Below are the code and all the weights of a small trained network. Each question names an input and a class and asks about switching units off, where a switched-off unit gives its printed mean instead of its output.

import numpy as np


def w(rows, s, z=0):
    codes = np.array(rows[::2]) - 128.0
    scale = np.full(codes.shape[1], s)
    scale[-1] = z or s
    return codes * scale


def f(y):
    return np.maximum(y, 0)


def log_softmax(a):
    a = a - a.max(-1, keepdims=True)
    return a - np.log(np.exp(a).sum(-1, keepdims=True))


def net(x, mask):
    res = np.array(x, float).reshape(1, 7) / 4 @ E
    y = f(res @ A[0][:, :-1].T + A[0][:, -1])
    res = res + np.where(mask, y, B[0][:, -1]) @ B[0][:, :-1]
    return log_softmax(res[-1] @ U[:, :-1].T + U[:, -1])


A, B = {}, {}
E = w([
[128,130,126,127,127],'x0',
[127,128,126,129,125],'x1',
[117,37,43,39,192],'x2',
[180,42,95,207,82],'x3',
[16,71,203,109,36],'x4',
[127,128,126,128,128],'x5',
[103,172,2,123,50],'x6',
],0.0065)
A[0] = w([
[51,92,162,86,73,14],'N0',
[234,158,123,142,221,94],'N1',
[141,219,160,193,85,99],'N2',
[94,169,150,6,162,130],'N3',
[120,237,163,73,131,136],'N4',
[72,62,199,110,101,110],'N5',
[101,226,115,57,171,103],'N6',
[132,109,181,161,205,197],'N7',
[93,204,131,83,180,198],'N8',
[47,60,159,118,84,55],'N9',
[180,133,94,104,146,98],'N10',
[135,52,88,24,132,2],'N11',
[186,155,99,138,167,20],'N12',
[120,67,74,62,149,74],'N13',
[198,177,86,140,195,76],'N14',
[213,79,217,135,217,117],'N15',
[113,207,176,223,77,47],'N16',
[160,115,186,137,207,162],'N17',
[99,232,62,151,81,132],'N18',
[52,79,143,119,95,57],'N19',
[207,155,80,127,209,93],'N20',
[137,51,91,2,144,60],'N21',
[71,5,60,73,197,49],'N22',
[180,196,74,156,196,75],'N23',
[92,166,167,53,185,118],'N24',
[197,30,85,205,119,180],'N25',
[135,117,228,130,173,160],'N26',
[127,216,165,213,93,132],'N27',
[127,115,100,36,148,119],'N28',
[68,176,53,81,64,128],'N29',
[172,31,135,210,106,156],'N30',
[157,184,190,177,101,93],'N31',
[189,49,120,206,68,138],'N32',
[159,13,88,161,110,103],'N33',
[110,189,24,113,103,144],'N34',
[62,164,131,35,182,115],'N35',
[220,165,91,142,182,75],'N36',
[109,64,226,121,180,99],'N37',
[146,210,182,227,65,73],'N38',
[118,157,170,148,63,99],'N39',
[153,42,97,189,112,51],'N40',
[145,128,94,114,84,115],'N41',
[219,134,95,145,150,176],'N42',
[53,51,151,75,69,63],'N43',
[129,198,168,187,75,74],'N44',
],0.0063,0.0053)
B[0] = w([
[176,200,213,104,64,158],'N0',
[131,171,170,85,56,213],'N1',
[193,96,113,83,227,182],'N2',
[63,186,123,254,139,206],'N3',
[74,154,107,227,145,192],'N4',
[163,154,153,102,73,194],'N5',
[67,173,106,236,144,190],'N6',
[126,74,53,115,69,221],'N7',
[69,146,113,187,125,225],'N8',
[180,233,218,69,59,176],'N9',
[142,138,159,103,119,162],'N10',
[216,131,139,77,209,164],'N11',
[196,229,253,32,9,144],'N12',
[189,137,146,115,197,185],'N13',
[152,183,229,78,28,190],'N14',
[162,27,50,166,50,219],'N15',
[193,138,130,81,210,172],'N16',
[159,59,30,143,56,209],'N17',
[177,20,43,167,80,201],'N18',
[158,202,245,70,54,162],'N19',
[125,197,184,92,58,207],'N20',
[221,146,144,110,229,200],'N21',
[240,143,152,48,248,217],'N22',
[153,174,208,62,39,190],'N23',
[69,165,124,219,128,188],'N24',
[35,190,142,190,159,255],'N25',
[151,45,25,126,75,207],'N26',
[169,110,108,74,205,198],'N27',
[152,124,129,139,188,189],'N28',
[199,39,63,152,78,208],'N29',
[19,205,128,221,162,223],'N30',
[194,107,99,104,199,170],'N31',
[71,182,141,200,174,216],'N32',
[60,197,141,181,170,201],'N33',
[174,55,66,150,74,220],'N34',
[84,164,137,218,148,198],'N35',
[140,183,203,84,70,191],'N36',
[174,53,50,167,71,193],'N37',
[211,118,125,84,241,189],'N38',
[163,144,163,78,162,161],'N39',
[57,199,164,212,173,164],'N40',
[136,116,107,127,120,155],'N41',
[92,164,163,110,62,225],'N42',
[170,175,227,75,84,190],'N43',
[197,138,125,99,232,167],'N44',
],0.0048,0.0053)
U = w([
[139,178,213,77,57,73],'0',
[178,125,135,86,245,81],'1',
[104,126,126,133,122,254],'2',
[65,173,133,212,159,59],'3',
[155,52,67,137,67,63],'4',
[113,126,130,128,130,200],'5',
],0.012,0.0085)

Each question gives the input, the list of numbers given to net, and the class t.
The units are the neurons (one row each of A and B). Each row of codes is followed by its name. A weight is (code - 128) times the scale printed after its matrix; where a second scale follows, it is the last column's (A, B and U).
mask holds one flag per neuron, in row order. A switched-off neuron (its flag False) gives its mean, the last column of its row in B, instead of its output. The means were averaged over made-up inputs and are rounded, as every weight is.
A unit's drop is (log p(t) with every unit on - log p(t) with that unit switched off) / (log p(t) with every unit on - log p(t) with every unit switched off).
The circuit of an input: a set's keep is (log p(t) with only the set's units on - log p(t) with every unit switched off) / (log p(t) with every unit on - log p(t) with every unit switched off). Starting from the 12 units with the biggest drops (on a tie, the unit counted first), units are removed one at a time, each time the one whose removal leaves the highest keep (on an exact tie, the one counted first), for as long as the keep stays at least 0.8.
circuit, biggest first: the units of the circuit, biggest drop first
most important unit: the unit with the biggest drop
k most important neurons: the k neurons with the biggest drops, biggest first
drop of u: that unit's drop, to one decimal
input [-7,4,6,8,-7,5,1], class 3: circuit, biggest first => N25, N33
input [-2,-2,-1,8,7,-3,-6], class 3: circuit, biggest first => N30
input [-6,5,7,-8,-2,-8,8], class 3: circuit, biggest first => N3, N6
input [4,2,6,-5,7,-1,-1], class 0: circuit, biggest first => N43, N9
input [5,4,-2,7,4,0,-5], class 3: circuit, biggest first => N30, N32
input [-2,0,0,-8,3,3,-7], class 3: circuit, biggest first => N3, N24
input [1,-4,-4,6,2,-4,4], class 3: circuit, biggest first => N32, N30
input [4,6,6,7,-4,-1,6], class 3: circuit, biggest first => N25, N33
input [-5,2,-5,-1,2,-1,7], class 4: 2 most important neurons => N18, N29
input [-4,0,-5,-6,-7,6,-6], class 0: 3 most important neurons => N1, N14, N23
input [-4,4,-2,-4,4,4,-5], class 4: 2 most important neurons => N26, N37
input [-7,-6,2,7,1,0,-8], class 4: 2 most important neurons => N15, N37
input [2,-2,0,5,0,1,5], class 3: 2 most important neurons => N25, N32
input [8,-6,-7,6,2,-4,7], class 1: most important unit => N38
input [4,3,-6,-2,-4,0,-2], class 1: drop of N38 => 0.2
input [0,5,1,-4,-2,0,6], class 4: drop of N29 => 0.3
input [-7,6,2,4,3,-1,-8], class 4: drop of N0 => 0.0
